Below are the code and all the weights of a small trained network. Each question names an input and a class and asks about switching units off, where a switched-off unit gives its printed mean instead of its output.

import numpy as np


def w(rows, s, z=0):
    codes = np.array(rows[::2]) - 128.0
    scale = np.full(codes.shape[1], s)
    scale[-1] = z or s
    return codes * scale


def f(y):
    return y / 2 * (1 + np.tanh(0.7978845608 * (y + 0.044715 * y**3)))


def log_softmax(a):
    a = a - a.max(-1, keepdims=True)
    return a - np.log(np.exp(a).sum(-1, keepdims=True))


def net(x, mask):
    res = np.array(x, float).reshape(1, 8) / 4 @ E
    y = f(res @ A[0][:, :-1].T + A[0][:, -1])
    res = res + np.where(mask, y, B[0][:, -1]) @ B[0][:, :-1]
    return log_softmax(res[-1] @ U[:, :-1].T + U[:, -1])


A, B = {}, {}
E = w([
[74,180,130,76,79,80,176,106,93,105,154],'x0',
[77,203,89,166,151,130,115,80,103,81,184],'x1',
[127,101,172,147,88,132,150,83,104,46,163],'x2',
[200,25,146,128,169,89,91,51,55,139,141],'x3',
[154,154,51,6,204,182,69,70,136,121,121],'x4',
[62,16,77,170,130,195,109,140,102,149,123],'x5',
[89,65,139,114,171,145,92,100,141,100,108],'x6',
[66,125,65,125,170,138,151,113,45,221,135],'x7',
],0.011)
A[0] = w([
[82,67,108,245,117,144,123,97,12,88,197,171],'neuron 0',
[99,134,147,112,133,164,181,135,151,5,162,215],'neuron 1',
[175,214,126,12,149,91,99,114,163,17,197,99],'neuron 2',
[158,108,241,204,26,77,127,229,131,141,110,225],'neuron 3',
[80,193,102,144,106,116,157,238,213,193,130,157],'neuron 4',
[60,171,88,65,116,81,169,148,97,241,157,120],'neuron 5',
[1,104,58,90,79,245,101,95,214,34,56,191],'neuron 6',
[189,59,70,101,182,147,41,133,145,217,58,149],'neuron 7',
[174,64,105,126,181,168,78,145,126,233,117,151],'neuron 8',
[108,154,158,180,121,175,133,187,150,142,130,98],'neuron 9',
[172,67,181,108,136,121,118,90,82,90,181,201],'neuron 10',
[130,219,89,8,155,111,131,117,107,126,125,253],'neuron 11',
[68,156,71,125,104,124,134,145,25,164,187,237],'neuron 12',
],0.0086,0.005)
B[0] = w([
[101,93,175,215,129,153,121,85,109,163,163,221],'neuron 0',
[123,104,146,135,149,106,83,146,165,138,118,187],'neuron 1',
[149,194,181,113,131,122,100,82,157,97,147,220],'neuron 2',
[156,42,143,110,35,128,254,130,166,88,82,254],'neuron 3',
[102,150,122,134,95,218,179,164,155,129,114,209],'neuron 4',
[107,129,52,112,88,112,128,108,90,131,75,189],'neuron 5',
[87,96,123,90,118,118,57,151,154,136,180,207],'neuron 6',
[151,108,106,84,226,157,131,75,131,137,96,215],'neuron 7',
[143,72,95,110,169,218,180,106,128,129,136,197],'neuron 8',
[120,113,158,143,144,148,156,166,155,153,142,161],'neuron 9',
[181,111,139,120,132,82,101,123,87,83,155,194],'neuron 10',
[142,239,112,95,77,126,84,119,104,167,81,220],'neuron 11',
[79,160,91,171,114,124,129,104,93,165,112,200],'neuron 12',
],0.012,0.019)
U = w([
[210,36,154,119,84,37,173,120,114,80,96,45],'0',
[101,119,122,141,92,168,221,205,224,131,88,134],'1',
[176,65,81,98,248,193,128,115,121,147,97,252],'2',
[82,189,35,104,110,132,124,138,60,176,75,92],'3',
[68,72,94,79,136,143,42,204,173,123,156,121],'4',
[204,218,177,110,121,118,98,73,191,107,120,151],'5',
[89,90,144,246,147,136,139,101,84,150,155,75],'6',
],0.011,0.004)

Each question gives the input, the list of numbers given to net, and the class t.
The units are the neurons (one row each of A and B). Each row of codes is followed by its name. A weight is (code - 128) times the scale printed after its matrix; where a second scale follows, it is the last column's (A, B and U).
mask holds one flag per neuron, in row order. A switched-off neuron (its flag False) gives its mean, the last column of its row in B, instead of its output. The means were averaged over made-up inputs and are rounded, as every weight is.
A unit's drop is (log p(t) with every unit on - log p(t) with that unit switched off) / (log p(t) with every unit on - log p(t) with every unit switched off).
The circuit of an input: a set's keep is (log p(t) with only the set's units on - log p(t) with every unit switched off) / (log p(t) with every unit on - log p(t) with every unit switched off). Starting from the 12 units with the biggest drops (on a tie, the unit counted first), units are removed one at a time, each time the one whose removal leaves the highest keep (on an exact tie, the one counted first), for as long as the keep stays at least 0.8.
units of the circuit, in order: the units of the circuit, biggest drop first
unit that matters most: the unit with the biggest drop
top k neurons: the k neurons with the biggest drops, biggest first
drop of u: that unit's drop, to one decimal
input [-3,8,4,6,6,7,-7,-8], class 6: unit that matters most -> neuron 0
input [8,-1,1,-8,0,6,2,-1], class 4: top 2 neurons -> [neuron 6; neuron 3]
input [-2,-8,-4,7,-7,2,5,1], class 2: top 2 neurons -> [neuron 7; neuron 8]
input [4,-7,4,-7,1,-4,-5,4], class 3: top 3 neurons -> [neuron 5; neuron 11; neuron 8]
input [-6,3,1,1,-1,0,-3,-1], class 6: top 2 neurons -> [neuron 3; neuron 7]
input [-8,7,-7,-8,-1,2,5,-5], class 4: top 2 neurons -> [neuron 6; neuron 3]
input [3,5,-1,8,2,2,0,-6], class 5: top 2 neurons -> [neuron 3; neuron 2]
input [3,-4,-8,2,2,-8,5,3], class 3: top 2 neurons -> [neuron 11; neuron 5]
input [4,0,8,-6,-1,-7,-5,5], class 3: top 3 neurons -> [neuron 5; neuron 12; neuron 11]
input [6,3,-8,6,8,-6,2,3], class 3: top 2 neurons -> [neuron 5; neuron 11]
input [0,-7,7,5,5,4,-3,-3], class 2: drop of neuron 3 -> 0.6
input [8,-8,8,6,-4,4,3,7], class 6: drop of neuron 0 -> 2.4
input [5,3,-5,3,7,-8,8,7], class 3: drop of neuron 5 -> 0.2
input [0,-2,-2,1,7,-2,5,-5], class 5: units of the circuit, in order -> [neuron 2]
